Facts:
k_102 θ 221; k_103 θ 402; k_106 θ 671; k_131 θ 221; k_136 θ 829; k_137 θ 671
k_139 θ 11; k_14 θ 11; k_141 θ 671; k_142 θ 402; k_149 θ 671; k_156 θ 402
k_162 θ 829; k_164 θ 402; k_165 θ 11; k_174 θ 402; k_176 θ 952; k_182 θ 221
k_20 θ 671; k_203 θ 829; k_210 θ 221; k_235 θ 952; k_258 θ 11; k_259 θ 829
k_26 θ 671; k_279 θ 952; k_300 θ 952; k_310 θ 221; k_312 θ 11; k_314 θ 11
k_316 θ 829; k_319 θ 402; k_33 θ 221; k_332 θ 952; k_34 θ 221; k_341 θ 671
k_342 θ 402; k_344 θ 221; k_353 θ 671; k_36 θ 671; k_361 θ 952; k_376 θ 671
k_381 θ 829; k_401 θ 671; k_406 θ 829; k_41 θ 829; k_414 θ 952; k_417 θ 952
k_419 θ 671; k_429 θ 952; k_435 θ 952; k_444 θ 829; k_451 θ 671; k_452 θ 829
k_453 θ 671; k_462 θ 671; k_469 θ 11; k_475 θ 952; k_481 θ 221; k_486 θ 829
k_489 θ 11; k_497 θ 402; k_498 θ 221; k_539 θ 952; k_54 θ 402; k_541 θ 11
k_542 θ 11; k_547 θ 402; k_551 θ 829; k_565 θ 402; k_571 θ 829; k_575 θ 11
k_58 θ 671; k_603 θ 402; k_609 θ 671; k_611 θ 829; k_65 θ 221; k_653 θ 221
k_667 θ 829; k_690 θ 671; k_70 θ 402; k_702 θ 402; k_707 θ 952; k_71 θ 221
k_711 θ 221; k_715 θ 221; k_718 θ 402; k_72 θ 402; k_721 θ 671; k_730 θ 402
k_747 θ 952; k_748 θ 829; k_762 θ 11; k_773 θ 221; k_79 θ 829; k_793 θ 11
k_796 θ 11; k_811 θ 671; k_825 θ 671; k_827 θ 11; k_831 θ 221; k_843 θ 671
k_850 θ 11; k_854 θ 671; k_859 θ 402; k_861 θ 671; k_865 θ 829; k_866 θ 11
k_870 θ 829; k_871 θ 671; k_888 θ 402; k_89 θ 402; k_901 θ 11; k_902 θ 671
k_911 θ 11; k_913 θ 402; k_915 θ 402; k_926 θ 829; k_928 θ 952; k_930 θ 829
k_943 θ 221; k_953 θ 11; k_956 θ 221; k_97 θ 952; k_973 θ 952; k_976 θ 952
k_98 θ 829; k_980 θ 829; k_990 θ 671; k_991 θ 671; k_102 Ω k_151; k_103 Ω k_965
k_106 Ω k_37; k_131 Ω k_321; k_136 Ω k_383; k_137 Ω k_383; k_139 Ω k_364; k_14 Ω k_905
k_141 Ω k_703; k_142 Ω k_965; k_149 Ω k_625; k_151 Ω k_844; k_156 Ω k_885; k_162 Ω k_625
k_164 Ω k_891; k_165 Ω k_891; k_174 Ω k_347; k_176 Ω k_885; k_182 Ω k_413; k_20 Ω k_799
k_203 Ω k_408; k_210 Ω k_44; k_235 Ω k_364; k_258 Ω k_965; k_259 Ω k_517; k_26 Ω k_44
k_262 Ω k_186; k_279 Ω k_694; k_300 Ω k_262; k_310 Ω k_844; k_312 Ω k_799; k_314 Ω k_385
k_316 Ω k_905; k_318 Ω k_218; k_319 Ω k_218; k_321 Ω k_461; k_33 Ω k_905; k_332 Ω k_301
k_34 Ω k_318; k_341 Ω k_347; k_342 Ω k_318; k_344 Ω k_218; k_347 Ω k_186; k_353 Ω k_37
k_36 Ω k_49; k_361 Ω k_975; k_364 Ω k_158; k_37 Ω k_413; k_376 Ω k_413; k_381 Ω k_799
k_383 Ω k_129; k_385 Ω k_301; k_401 Ω k_694; k_406 Ω k_383; k_408 Ω k_963; k_41 Ω k_44
k_414 Ω k_521; k_417 Ω k_521; k_419 Ω k_301; k_429 Ω k_383; k_435 Ω k_812; k_444 Ω k_318
k_451 Ω k_844; k_452 Ω k_385; k_453 Ω k_600; k_462 Ω k_318; k_469 Ω k_408; k_475 Ω k_600
k_479 Ω k_975; k_481 Ω k_965; k_486 Ω k_479; k_489 Ω k_625; k_497 Ω k_218; k_498 Ω k_364
k_510 Ω k_461; k_517 Ω k_844; k_521 Ω k_963; k_530 Ω k_963; k_539 Ω k_321; k_54 Ω k_479
k_541 Ω k_318; k_542 Ω k_44; k_547 Ω k_218; k_551 Ω k_364; k_565 Ω k_741; k_571 Ω k_218
k_575 Ω k_517; k_58 Ω k_807; k_582 Ω k_158; k_603 Ω k_413; k_609 Ω k_844; k_611 Ω k_891
k_625 Ω k_975; k_65 Ω k_301; k_653 Ω k_530; k_667 Ω k_37; k_690 Ω k_812; k_694 Ω k_413
k_70 Ω k_694; k_702 Ω k_741; k_703 Ω k_129; k_707 Ω k_385; k_71 Ω k_905; k_711 Ω k_49
k_715 Ω k_158; k_718 Ω k_975; k_72 Ω k_510; k_721 Ω k_385; k_730 Ω k_385; k_747 Ω k_517
k_748 Ω k_851; k_762 Ω k_408; k_773 Ω k_44; k_79 Ω k_364; k_793 Ω k_517; k_796 Ω k_262
k_799 Ω k_844; k_807 Ω k_741; k_811 Ω k_151; k_812 Ω k_44; k_825 Ω k_741; k_827 Ω k_37
k_831 Ω k_885; k_843 Ω k_600; k_850 Ω k_741; k_851 Ω k_844; k_854 Ω k_851; k_859 Ω k_318
k_861 Ω k_385; k_865 Ω k_600; k_866 Ω k_158; k_870 Ω k_885; k_871 Ω k_703; k_880 Ω k_963
k_885 Ω k_44; k_888 Ω k_600; k_89 Ω k_385; k_891 Ω k_218; k_901 Ω k_703; k_902 Ω k_44
k_905 Ω k_741; k_911 Ω k_905; k_913 Ω k_885; k_915 Ω k_905; k_926 Ω k_151; k_928 Ω k_799
k_930 Ω k_510; k_943 Ω k_582; k_953 Ω k_510; k_956 Ω k_44; k_965 Ω k_301; k_97 Ω k_844
k_973 Ω k_37; k_976 Ω k_891; k_98 Ω k_885; k_980 Ω k_807; k_990 Ω k_965; k_991 Ω k_301
k_102 η k_541; k_103 η k_930; k_142 η k_965; k_156 η k_530; k_158 η k_827; k_164 η k_361
k_182 η k_98; k_20 η k_796; k_218 η k_793; k_235 η k_865; k_279 η k_20; k_314 η k_486
k_321 η k_461; k_33 η k_611; k_332 η k_435; k_342 η k_871; k_344 η k_54; k_36 η k_70
k_361 η k_376; k_37 η k_72; k_376 η k_444; k_383 η k_880; k_414 η k_551; k_435 η k_498
k_444 η k_408; k_451 η k_653; k_453 η k_65; k_461 η k_603; k_486 η k_182; k_489 η k_381
k_497 η k_911; k_498 η k_975; k_54 η k_976; k_541 η k_37; k_547 η k_721; k_565 η k_905
k_58 η k_106; k_600 η k_715; k_603 η k_164; k_625 η k_137; k_653 η k_174; k_694 η k_156
k_70 η k_310; k_707 η k_762; k_711 η k_451; k_72 η k_694; k_721 η k_383; k_807 η k_991
k_827 η k_600; k_844 η k_406; k_850 η k_963; k_870 η k_33; k_888 η k_318; k_901 η k_142
k_905 η k_859; k_911 η k_811; k_913 η k_928; k_928 η k_844; k_930 η k_312; k_953 η k_385
k_956 η k_342; k_965 η k_218; k_97 η k_807; k_980 η k_103; k_990 η k_571

Known rows:
[  9 -20   7 -27  -7   5   0   3  31  -4   1   7  -4 -10  36  -3 -23 -13
   6   7 -20 -13   5   4   6   0] : k_481
[ -3  11  11 -11 -10  -9   0  -6  -3  -1  16   2  -7 -17  30  -1 -41   2
  12  -3  -1  13  10   8   8  -4] : k_747
[  2   1   7 -11  -7  -3 -12   6  19   2  14   4  -7 -12  20  -1 -34 -15
  11   1  -8  -3   1   5   9  -4] : k_136
[ -2   4   5 -11  -9   1 -11   7   9   2  13   4  -5 -13  21  -4 -44  -9
  15  -3  -7  -2   3   3   4  -2] : k_475
[  2  24   6  13 -14  -2 -38  13  30  -5  26  16  -5  -8  21  10 -34 -29
  11  10  -4 -11   2   4  -1  13] : k_318
[ -4   0   4 -15 -21   5 -13  22  -1   0  25   3   5 -11  14  -8 -49 -11
  19  -2  -3  16  11  -1  -5   3] : k_174
[ -7   8   1 -12 -18   8 -23  21   7  -4  34   9   8  -9  16   9 -59 -23
  19  -3   3   9   9  -1  -2   7] : k_859
[ -9   6   2 -17 -18   4 -15  19  -1   2  18   1   5  -9  19  -3 -47  -8
  23  -4  -2  12   5 -12   2  -3] : k_565
[ 14  -6  15 -19  -7  -4  -2   0  29   0  15   9  -7 -12  22   3 -34 -18
   6   6 -18  -7   6   8   1  -4] : k_715
[ -3   9   4  -8 -10  -1 -15   6   9   4   8   3  -6 -12  23  -3 -39  -9
  17  -3  -7  -4   1  -3   5  -4] : k_414
[ -6   8  10  -7 -12  -9   8  -4  -6  -5  11   3 -11 -13  29   1 -49   8
  11  -5   0   9  12  -5   3   1] : k_609
[ 13   0  13 -18  -8  -6  -4  -1  28   1   7   8  -8 -12  24   4 -31 -19
   7   6 -15  -8   4   2   1  -5] : k_653
[  2  17   9   9 -14  -4 -28  14  21   0  13   7 -10  -9  23  -7 -21 -10
  14  12 -13  -4   0   0   0   5] : k_510
[ -6   5   3  -7 -11  -1  -3   5   3  -1   4   4  -9  -9  23  -1 -50  -2
  16  -6  -4  -6   4 -15   2  -1] : k_453
[  0   8  12 -13  -7 -12   1  -7   6  -1  18   2  -8 -16  29   3 -32  -4
   7   1  -2  12   9  10  13  -5] : k_259
[  2  18   9   9 -14  -4 -28  14  21   0  13   7 -10  -9  23  -7 -21 -10
  14  12 -14  -4   0   0   0   5] : k_347
[ -7   2   3 -17 -18   7 -14  21   0   1  22   2   4 -11  15  -4 -50  -8
  22  -2  -4  13   6  -7   0  -1] : k_915
[  2  17   9   9 -14  -4 -28  14  21   0  13   7 -10  -9  23  -7 -21 -10
  14  12 -14  -4   0   0   0   5] : k_703

Rows:
No name comes twice in this set of rows, the named rows included.
[ -1 -20   0 -20  -8   8  -8   9  20  -2   5   4  -3 -10  31 -10 -23 -12
   7   2 -11  -7   5   7  10   5] -> k_452
[ -5   4  12  -6 -12  -8   9  -3  -6  -7  18   4 -10 -14  27  -1 -51   7
  10  -5  -1  11  14   1   1   3] -> k_811
[  5  14  13 -19 -12  -3  14 -11  34   1   2   8 -13 -22  38  12 -34   3
   8   2  -6   6  -1   5  16 -19] -> k_102
[  5   0  10 -14  -5  -3  -9   9  16   9  13   0 -10 -13   8  -6 -39 -11
  15  -1 -14  -2  -3   3   7 -11] -> k_41
[-11   4  11 -13 -15  14 -28  29  -5  -9  13   3  17 -14  10  16 -60 -25
   6   8   4   6   0  -3   2   2] -> k_164
[ -8  -9 -10 -31 -12  16 -13  37   8 -18  13  -3  -2 -14  31  -9 -41   4
  40   9   3   7  13  -1   6  11] -> k_142
[  3  17   9   7 -15  -6 -26  12  19   2  13   7  -9  -8  22  -8 -22 -12
  12  10 -13  -3   2   0  -1   6] -> k_600
[  1  -5  -1 -24 -13  12  -3   8  12   3   9   3  -4 -15  30 -16 -31 -12
   4   9 -16 -13   3   2   8  14] -> k_258
[ -1 -13   2  -2 -14   9 -22  19  24  -6   6   8  -5  -7  35 -20 -10  -6
   8  13 -18  -8   7   7   0  18] -> k_385
[  4  25  -2 -24  -6   3 -10  13  16  -3  11  -2 -16 -19  26  -2 -41  -8
  27  16  -3 -13   1  -2  14   7] -> k_901
[ 12   0  20 -20  -6 -12  10 -11  19  -4  17   7  -9 -16  32   7 -33  -6
   4   6 -13   6  12  12   6  -6] -> k_310
[ -1  11   2 -23 -23   1 -10  24  -6  12   4  -5   0 -14   1 -14 -50 -12
  25  -7   0  15   2 -16  -5 -12] -> k_913
[  9   9   9 -18  -6  -4 -11  -4  33   0  10  12  -4  -9  29  18 -37 -28
   8   3  -9 -16   1  -4   7  -6] -> k_344
[ -6   4   3 -15 -23  19  -1  30  18  10  16   1  -5 -21   2 -11 -62   8
  29  -6  -8  19  -8  -2   2 -19] -> k_156

The same nodes again, as new rows of numbers:
Known rows:
[-18   9  -5 -14 -12   1 -26  11  12  13 -20  20   2 -11  -5 -49 -10 -12
   6  -7  -5 -11  10  23  -8  30  -7 -19 -15  16   8  -5] : k_347
[-15 -23 -25  22  23  33  23  13  -3   8  33 -64  28  -6 -44 -23  25   9
  -2  15  38  -7 -34 -46  28 -23  -9 -23  19   4  43   5] : k_911
[  1 -19  10   5  13  13  29  -6   0  -5  -6 -56  31   2  -3 -14  22 -13
  -5 -15 -30   5  20  47  16 -24  -3  19  -8 -14 -42  -9] : k_235
[ 21 -10   5   8  10  10  23  -2   0  -8   5 -13  10  -6  -7   4   2 -18
  -1   0 -20   7  12  16  19  -5   1  11   9  -8 -32   5] : k_539
[-21  16  15 -22 -22   0 -32  11  11 -19 -24  35 -10  -2   9 -52 -14 -14
   2 -18 -23  -1  23  28 -25  -7 -12  -2 -10  20  30  -7] : k_383
[ -4   9   7  10  -1 -13  28 -13  12  -5  -1  27   1  -4 -13  49  14 -17
  -3  15 -21  -1  -9  22  -2 -31  -2  -7   0  -7  14  -4] : k_825
[-26 -27  12   3 -22  15  38 -15 -32 -29  17  27 -37 -13  53 -27 -22 -22
 -18  -4  54   4 -33 -76 -46  50  35  23 -18 -16  -5  -9] : k_926
[ -9  13   4   9  -2 -16  22 -12  14   3  -6  28   1  -5 -19  44  15 -18
  -1  14 -22  -4 -10  29   0 -34  -4 -12  -2  -4  15  -5] : k_690
[-14   7   3  -5  -1  16 -21 -13 -17  24 -17  24 -15  17   8  -4  13   9
 -14  17  26  11  -9  10  25   1   6   3  -4  -5 -36   0] : k_70
[ 19  -6  16  14 -13 -17 -20 -14   9   3   3  41 -27  10 -37  30   6 -15
 -13  16 -23   4 -23  15  26  11  15  15   5  -6 -26  -6] : k_486
[ -7   0  10   8  -5  -5   5 -14  -1   6  -2  35 -22   9  -3  39  12 -14
  -8   9  -8   1 -17  37  20  -7  -1   6   0 -12 -23  -3] : k_667
[-28 -27  -4 -18 -23  18  10  10 -31 -30  -9   4 -21 -16  51 -59 -30 -23
  -1 -15  57  -9 -26 -75 -43  55  35   3 -21  15  33 -10] : k_517
[ 16 -12  -5  11  17  -2  -1  12  12  -8  23 -58  16  -3 -11  10   4  27
  11 -16 -15   5  11 -30  -1 -18 -12   0  18   1  20  -2] : k_542
[ 20 -21  -3  15  19   2  13  13   5 -15  28 -65  11  -4  -7  30   5  20
  10 -17 -15   8  11 -43  -2 -11 -12  11  20  -6  11  -1] : k_139
[ 25 -17   1  16  14  14  21  13  -4  -5  27 -65   0 -15  31  57  -8  10
   9   0  38  12   5 -67  17  -9 -15  -2  24 -12  36  18] : k_796
[ -2 -23 -17   4  24  -3  23  13  -6 -23  30 -67  38  19 -11 -14  21  41
  10 -19 -22   4  13 -27 -29  -5  -9  13   8  -5 -18  -8] : k_711
[ 23  25  25  14  -8 -24  -8  -4  19  28 -13  13  -2  -4 -44  76   4 -12
  -8  30 -23  -1  11  51  32 -50 -14 -22  26   2  37  15] : k_991
[ -7  -5  10   8  -4  -1  15 -15  -4   6   2  34 -25  10  -2  40  11 -15
 -10   7  -4   4 -18  32  23  -3   1  11   1 -13 -24  -1] : k_162

Rows:
No name comes twice in this set of rows, the named rows included.
[ 34 -13 -13   0  24 -27 -30  13  16 -27  28 -47  30  26 -45 -37   8  45
  10 -19 -35   5   8 -40 -33  -4  -4  22  14  16 -18  -7] -> k_956
[ 44  23  11  -2  17 -28 -30  13  15  24   7 -66  23   2 -13  51 -14  47
  10  14 -15   3  29  37  27 -46 -15 -14  25   6  36  22] -> k_65
[  4  -9  22   5 -13 -20 -13 -16   8  20 -15 -20   3  14 -13  33  28  -7
  -8  -8 -29   0   8  51  21 -17  -1  18 -13 -20 -42 -10] -> k_870
[-20  21  17 -24 -24  -5 -35  12  12 -22 -24  35 -32 -14  32 -48 -27 -16
   0 -12 -11   5  22  -9 -18   1 -13 -10   4  21  47  13] -> k_880
[-28  10 -30 -16  22  29  -5  12  12 -18  -8  50  14  21 -44 -59  10 -13
   8 -18 -29 -20 -17  38 -33   7  -3 -22 -18  20   8  -5] -> k_625
[-20  15 -16  10  16  14  40  -8   5 -28  22  52 -30  10 -14  58  -9 -20
  -2  21 -19   6 -29 -37  -2 -36  -3 -10  20   9  46  24] -> k_137
[ 55  25 -29   9   2 -15  -9   9  18  29  -7 -15 -44 -14 -47  34 -21  -5
  10  32 -29 -26  22 -36 -16  51  29 -29 -19  21  13  10] -> k_318
[-20  -4  11  10   0  -1  30 -14   8  19 -16 -54  32  -9  -2  26  31 -18
 -12   5 -16 -10  -2  50   2 -44  -8 -12 -16 -16  -7 -10] -> k_58

The same nodes again, as new rows of numbers:
Known rows:
[-13   0 -14  15 -15  -7 -17   7 -11  23  12  -5   3  12  -7] : k_383
[ 15 -11   2  -9  10 -12  -4   5  -7 -14 -16  -5   5   3   9] : k_715
[  1  -5 -16   4  -6 -12 -10 -13   8  10   3 -10 -13  21  -6] : k_364
[ -6  -8  10 -39  13 -10  -6  -6 -19  -1 -19 -27   2   4   6] : k_34
[-38  26  16 -25 -11   0   4  -6  -8   8  -4 -15  14 -15 -19] : k_444
[  3  15  -3 -13   5  -6  11  -7   7 -13   7  10  -4  -5  -6] : k_79
[ -1  13  -3 -14  10  -3   7   0  21 -22  11   2   0  -4  -6] : k_406
[-17  -1  -7  16 -18  -6 -19   3  -1  18   3  -6   2   8 -12] : k_321
[  2   7 -25  -6 -21   7  33  19  13 -10  -2   0 -44 -20   2] : k_575
[ -5  -2  17  10  20  37  19  16  -9  12  10   9  -1  -7 -41] : k_414
[ 13   1   9  -9   7   3   8  -7   1 -10 -12  -1  10  -4  33] : k_149
[ 13   0   9  -8   6   3   8  -8   2  -9 -11  -2  11  -3  33] : k_141
[ 10 -11   5  -8   4 -11   1  -7  -5 -14  -6  -3   5  -1  14] : k_702
[  5 -14 -13  -6 -20   9  34  21   9 -10 -25  -3 -20 -12  44] : k_854
[  4  -3 -17   4  -4 -13  -7 -11   3   9   4  -9 -12  20  -6] : k_880
[  1  -5 -17   5  -6 -12 -10 -14   7  10   3 -11 -13  21  -6] : k_129
[  0   3  -8   9  11 -17 -28 -34   3  12  10 -11   4  33 -11] : k_301
[ -1  -4 -17   6  -5 -14 -14 -17   8  13   4 -11 -11  25  -7] : k_44

Rows:
No name comes twice in this set of rows, the named rows included.
[ -9   9  25  14 -18   7   2  -2   1   0 -26  -6  30 -16  19] -> k_376
[-34 -20 -32  16 -29   7  -5  50  37   0   2 -26 -23   5   1] -> k_844
[ 10  -5   8   3  29  28  25  -5   1   8   8   3 -11  12 -38] -> k_176
[-25 -19  -7  13   4  49  35  62  28  -4   6 -11 -24  -8 -29] -> k_928
[ -6   0  10  15  18  34  16  14 -15  23  17   8   6   5 -39] -> k_435
[-17  -3 -10  15 -16  -5 -21   4   0  20   7  -5   0  10 -10] -> k_625
[-11  -2  21  12 -19  -7  -2   2  -8  -7 -18  -7  25 -15   0] -> k_603
[ -7  -3  16  12  19  37  18  15  -7  15  10   8  -1  -3 -40] -> k_235
[-35  22  18 -23   5   2  -9  -2  -8  24  15 -12 -11 -26  -9] -> k_541
[-15 -16  -7  14  -7  43  44  45  -1  14  -4   7 -30 -12 -29] -> k_97
[  2  -2 -10   5  -7 -12  -6 -15   6   4  -3 -11 -11  14 -10] -> k_408
[  0  -6 -10   4  -1 -15 -10 -13   9  11   2  -6 -17  15  -5] -> k_530
[-11   5  27  24   3  33  27   3  -1  12 -13   0   7  -7 -54] -> k_361
[  9 -11   6  -8   5 -10   3  -5  -5 -17  -6  -2   3  -3  14] -> k_718
[  1   2 -27 -10 -26  16  27  13  12 -15  -5   7 -46 -21   2] -> k_793

